Here is a tiny trained network, its code and every weight. The questions are about switching its units off for an input and a class, where a switched-off unit gives its printed mean instead of its output.

import numpy as np


def w(rows, s, z=0):
    codes = np.array(rows[::2]) - 128.0
    scale = np.full(codes.shape[1], s)
    scale[-1] = z or s
    return codes * scale


def f(y):
    return y / 2 * (1 + np.tanh(0.7978845608 * (y + 0.044715 * y**3)))


def log_softmax(a):
    a = a - a.max(-1, keepdims=True)
    return a - np.log(np.exp(a).sum(-1, keepdims=True))


def net(x, mask):
    res = np.array(x, float).reshape(1, 5) / 4 @ E
    y = f(res @ A[0][:, :-1].T + A[0][:, -1])
    res = res + np.where(mask, y, B[0][:, -1]) @ B[0][:, :-1]
    return log_softmax(res[-1] @ U[:, :-1].T + U[:, -1])


A, B = {}, {}
E = w([
[63,121,1,50,138,105,149],'x0',
[157,175,69,233,112,111,184],'x1',
[181,140,152,69,128,130,240],'x2',
[52,63,160,175,245,130,175],'x3',
[219,167,93,110,233,118,81],'x4',
],0.0056)
A[0] = w([
[196,137,116,116,203,128,98,127],'n1',
[87,123,100,180,119,122,21,4],'n2',
[199,165,99,101,17,127,85,109],'n3',
[83,135,49,82,132,136,141,85],'n4',
[185,134,145,80,128,134,247,49],'n5',
[156,153,118,107,70,124,103,30],'n6',
[111,104,206,25,129,130,77,12],'n7',
[78,110,147,159,208,121,169,16],'n8',
[97,123,95,190,117,129,32,112],'n9',
[175,130,155,80,123,118,218,97],'n10',
[69,112,154,132,59,121,153,20],'n11',
[180,146,108,117,192,123,105,97],'n12',
[143,145,93,188,126,115,167,163],'n13',
[151,123,169,152,129,145,116,3],'n14',
[174,146,99,96,53,125,89,14],'n15',
[65,102,155,139,45,132,169,34],'n16',
[189,134,109,115,184,117,105,52],'n17',
[184,144,97,111,192,130,100,47],'n18',
[100,127,29,80,124,127,151,75],'n19',
[166,135,207,175,120,115,109,50],'n20',
[65,117,166,135,45,128,172,140],'n21',
[199,134,251,186,111,149,112,45],'n22',
[162,150,57,229,97,129,179,39],'n23',
[95,118,39,91,134,123,138,11],'n24',
[109,109,184,41,128,125,71,87],'n25',
[155,150,74,212,100,113,165,31],'n26',
[88,109,138,154,195,128,163,14],'n27',
[76,112,157,161,198,130,154,170],'n28',
],0.013,0.0042)
B[0] = w([
[137,134,69,174,73,152,95,207],'n1',
[48,187,214,143,151,135,153,180],'n2',
[187,21,152,165,141,137,88,231],'n3',
[135,116,106,114,141,41,108,200],'n4',
[59,160,223,126,146,141,96,214],'n5',
[146,125,178,164,139,147,195,148],'n6',
[117,168,93,71,202,184,185,200],'n7',
[157,90,173,179,177,141,182,200],'n8',
[77,145,196,100,122,142,67,203],'n9',
[74,142,189,109,123,142,85,205],'n10',
[125,188,114,201,115,140,188,169],'n11',
[126,149,89,176,97,145,120,181],'n12',
[141,112,94,69,133,159,89,192],'n13',
[98,166,159,141,133,94,231,134],'n14',
[151,104,181,180,169,147,192,168],'n15',
[126,178,92,207,102,146,156,194],'n16',
[123,172,109,188,112,140,152,166],'n17',
[111,176,105,194,103,145,159,172],'n18',
[120,111,106,108,129,36,124,209],'n19',
[112,133,122,119,140,48,166,193],'n20',
[139,142,62,179,82,139,72,225],'n21',
[115,110,89,111,139,2,121,253],'n22',
[123,152,81,65,199,180,156,202],'n23',
[104,146,137,134,134,50,189,179],'n24',
[134,130,82,65,187,178,125,201],'n25',
[118,166,102,95,183,172,193,179],'n26',
[154,122,188,171,161,142,209,178],'n27',
[184,43,139,138,143,146,84,243],'n28',
],0.038,0.0065)
U = w([
[208,29,173,178,166,158,156,124],'0',
[123,104,96,114,141,25,150,174],'1',
[142,167,69,211,95,172,113,156],'2',
[145,130,78,54,193,200,162,192],'3',
[55,143,216,131,144,154,68,104],'4',
[205,56,99,55,58,154,2,252],'5',
[163,124,145,110,108,140,167,43],'6',
[148,134,158,118,80,152,197,26],'7',
],0.0085,0.0028)

Each question gives the input, the list of numbers given to net, and the class t.
The units are the neurons (one row each of A and B). Each row of codes is followed by its name. A weight is (code - 128) times the scale printed after its matrix; where a second scale follows, it is the last column's (A, B and U).
mask holds one flag per neuron, in row order. A switched-off neuron (its flag False) gives its mean, the last column of its row in B, instead of its output. The means were averaged over made-up inputs and are rounded, as every weight is.
A unit's drop is (log p(t) with every unit on - log p(t) with that unit switched off) / (log p(t) with every unit on - log p(t) with every unit switched off).
The circuit of an input: a set's keep is (log p(t) with only the set's units on - log p(t) with every unit switched off) / (log p(t) with every unit on - log p(t) with every unit switched off). Starting from the 12 units with the biggest drops (on a tie, the unit counted first), units are removed one at a time, each time the one whose removal leaves the highest keep (on an exact tie, the one counted first), for as long as the keep stays at least 0.8.
circuit, biggest first: the units of the circuit, biggest drop first
most important unit: the unit with the biggest drop
top k neurons: the k neurons with the biggest drops, biggest first
drop of u: that unit's drop, to one decimal
input [3,-8,-4,-4,-8], class 2: top neuron => [n21]
input [5,-5,-6,5,5], class 4: top 3 neurons => [n2 n9 n22]
input [-3,8,-8,-3,4], class 3: top 3 neurons => [n23 n26 n5]
input [7,-3,-8,-1,-8], class 2: top 4 neurons => [n16 n21 n11 n22]
input [0,-5,-6,4,5], class 4: top 3 neurons => [n9 n2 n21]
input [1,-5,-7,1,5], class 4: top 2 neurons => [n9 n2]
input [6,7,-7,-3,1], class 3: top 4 neurons => [n23 n26 n22 n5]
input [7,-3,-7,4,8], class 2: top 2 neurons => [n1 n18]
input [-7,-7,-5,1,7], class 1: top 2 neurons => [n22 n20]
input [5,-3,-3,-7,-7], class 0: top 3 neurons => [n3 n15 n6]
input [-4,-8,-8,-1,3], class 3: top 2 neurons => [n7 n25]
input [4,-4,-1,-4,3], class 0: top 4 neurons => [n22 n3 n15 n20]
input [-3,-5,-6,1,-2], class 4: top 4 neurons => [n9 n2 n23 n26]
input [-2,2,-5,-6,5], class 0: circuit, biggest first => [n3]
input [-1,3,-8,-7,-1], class 4: top 3 neurons => [n9 n2 n28]
input [-5,1,7,-4,2], class 4: drop of n5 => 1.2
input [4,7,7,3,7], class 2: drop of n17 => 0.8
input [2,-5,8,-6,-4], class 4: drop of n10 => 1.4
input [6,5,-7,8,3], class 0: drop of n8 => 0.5
input [0,-7,4,2,7], class 2: most important unit => n1
